Below are the code and all the weights of a small trained network. Each question names an input and a class and asks about switching units off, where a switched-off unit gives its printed mean instead of its output.

import numpy as np


def w(rows, s, z=0):
    codes = np.array(rows[::2]) - 128.0
    scale = np.full(codes.shape[1], s)
    scale[-1] = z or s
    return codes * scale


def norm(h):
    return h / np.sqrt((h * h).mean(-1, keepdims=True) + 1e-5)


def f(y):
    return y / 2 * (1 + np.tanh(0.7978845608 * (y + 0.044715 * y**3)))


def log_softmax(a):
    a = a - a.max(-1, keepdims=True)
    return a - np.log(np.exp(a).sum(-1, keepdims=True))


def net(x, mask):
    res = np.array(x, float).reshape(1, 7) / 4 @ E
    u = 0
    for l in range(2):
        y = f(norm(res) @ A[l][:, :-1].T + A[l][:, -1])
        res = res + np.where(mask[u : u + 8], y, B[l][:, -1]) @ B[l][:, :-1]
        u += 8
    return log_softmax(norm(res)[-1] @ U[:, :-1].T + U[:, -1])


A, B = {}, {}
E = w([
[138,209,108,205,179,116,149,247],'x0',
[121,128,120,127,120,128,128,130],'x1',
[176,71,132,169,82,74,210,144],'x2',
[77,126,209,232,98,195,137,131],'x3',
[111,253,102,117,67,121,176,46],'x4',
[110,144,148,51,106,195,189,181],'x5',
[124,130,124,126,124,127,125,128],'x6',
],0.0054)
A[0] = w([
[185,101,218,76,100,106,120,135,98],'0.n0',
[120,29,134,73,109,171,78,46,69],'0.n1',
[135,92,106,76,161,27,135,118,87],'0.n2',
[85,149,111,78,245,219,45,92,2],'0.n3',
[112,108,128,206,90,189,133,133,54],'0.n4',
[74,98,237,192,91,129,123,112,88],'0.n5',
[158,123,45,53,175,64,155,141,93],'0.n6',
[75,2,153,103,172,109,81,208,51],'0.n7',
],0.0071,0.0056)
B[0] = w([
[84,88,119,100,101,126,217,116,150],'0.n0',
[67,227,114,138,207,36,254,59,253],'0.n1',
[128,77,28,127,149,175,109,108,195],'0.n2',
[27,215,26,83,72,148,100,135,194],'0.n3',
[113,134,62,62,196,227,138,115,146],'0.n4',
[159,91,51,133,184,202,136,87,216],'0.n5',
[139,129,144,162,198,238,152,116,243],'0.n6',
[218,236,209,134,27,133,90,92,245],'0.n7',
],0.0079,0.0031)
A[1] = w([
[188,37,88,156,75,89,237,154,135],'1.n0',
[182,144,144,158,101,103,122,81,251],'1.n1',
[146,188,144,166,211,103,94,249,137],'1.n2',
[235,144,55,1,170,57,111,140,59],'1.n3',
[167,209,112,106,89,144,151,67,177],'1.n4',
[97,101,65,219,148,54,51,87,42],'1.n5',
[108,75,200,58,128,131,100,22,135],'1.n6',
[58,118,205,7,116,171,215,220,56],'1.n7',
],0.0075,0.0033)
B[1] = w([
[75,245,102,94,110,151,54,91,201],'1.n0',
[123,87,136,93,120,115,99,190,200],'1.n1',
[90,109,121,128,87,78,183,97,215],'1.n2',
[103,123,205,218,115,193,163,164,172],'1.n3',
[185,67,161,156,89,124,91,165,254],'1.n4',
[166,74,154,25,174,133,126,105,159],'1.n5',
[102,155,112,200,139,98,181,243,184],'1.n6',
[175,43,127,92,201,72,77,80,194],'1.n7',
],0.012,0.0058)
U = w([
[175,117,216,180,63,109,72,202,191],'0',
[74,135,101,170,148,28,229,136,9],'1',
[141,111,100,185,196,249,152,142,114],'2',
[95,191,74,99,118,128,54,108,125],'3',
[174,55,133,92,198,82,89,114,171],'4',
],0.015,0.0015)

Each question gives the input, the list of numbers given to net, and the class t.
The units are the neurons (one row each of A and B). Each row of codes is followed by its name. A weight is (code - 128) times the scale printed after its matrix; where a second scale follows, it is the last column's (A, B and U).
mask holds one flag per neuron, layer by layer. A switched-off neuron (its flag False) gives its mean, the last column of its row in B, instead of its output. The means were averaged over made-up inputs and are rounded, as every weight is.
A unit's drop is (log p(t) with every unit on - log p(t) with that unit switched off) / (log p(t) with every unit on - log p(t) with every unit switched off).
The circuit of an input: a set's keep is (log p(t) with only the set's units on - log p(t) with every unit switched off) / (log p(t) with every unit on - log p(t) with every unit switched off). Starting from the 12 units with the biggest drops (on a tie, the unit counted first), units are removed one at a time, each time the one whose removal leaves the highest keep (on an exact tie, the one counted first), for as long as the keep stays at least 0.8.
circuit, biggest first: the units of the circuit, biggest drop first
most important unit: the unit with the biggest drop
top k neurons: the k neurons with the biggest drops, biggest first
k most important neurons of layer l: the k neurons of layer l with the biggest drops, biggest first
input [-8,-3,-7,-4,-4,0,8], class 1: top 3 neurons	0.n1, 1.n0, 1.n6
input [8,7,6,-6,8,-1,-5], class 0: top 2 neurons	1.n4, 0.n1
input [3,7,-5,-7,8,7,1], class 0: top 2 neurons	1.n4, 1.n3
input [7,-7,-7,-4,4,-2,1], class 1: 2 most important neurons of layer 1	1.n2, 1.n0
input [-2,-3,-5,8,-7,-5,-8], class 2: circuit, biggest first	0.n5
input [4,7,2,-8,-3,-7,0], class 2: circuit, biggest first	1.n3, 0.n6
input [1,-8,0,3,7,8,-5], class 4: circuit, biggest first	1.n7, 0.n7
input [7,7,-3,7,8,-8,8], class 0: top 2 neurons	0.n1, 1.n0
input [3,7,5,0,3,-6,-3], class 4: top 2 neurons	1.n5, 0.n0
input [7,-1,-6,-7,1,-6,-7], class 1: top 4 neurons	1.n2, 0.n5, 1.n0, 0.n4
input [-6,5,-6,-3,7,-7,-4], class 0: circuit, biggest first	1.n4, 1.n6
input [2,7,-8,-8,0,6,0], class 2: 2 most important neurons of layer 1	1.n3, 1.n0
input [2,5,8,-8,-8,-8,-6], class 0: top 3 neurons	0.n7, 1.n3, 1.n7
input [-4,-5,3,-2,8,-8,-5], class 0: 3 most important neurons of layer 1	1.n4, 1.n7, 1.n6
input [-1,-8,0,6,3,7,-4], class 4: most important unit	1.n7
input [-8,-8,-2,8,0,-1,1], class 1: top 2 neurons	0.n1, 1.n6
input [-5,-8,7,-2,-8,-8,5], class 0: 4 most important neurons of layer 1	1.n6, 1.n7, 1.n1, 1.n3
input [6,3,5,6,-2,5,5], class 1: top 2 neurons	1.n2, 0.n6
input [3,-1,6,0,-5,-1,-2], class 3: 3 most important neurons of layer 1	1.n0, 1.n4, 1.n3
input [-4,-3,3,4,-2,-2,3], class 1: 2 most important neurons of layer 0	0.n1, 0.n6
input [-8,4,8,-4,-6,-1,-1], class 1: 2 most important neurons of layer 0	0.n1, 0.n0
input [-4,8,3,7,-2,-1,7], class 2: most important unit	0.n5
input [-3,1,8,6,-3,1,-5], class 3: top 2 neurons	1.n0, 0.n6
input [4,-7,4,-2,3,5,-1], class 4: top 2 neurons	1.n7, 0.n7
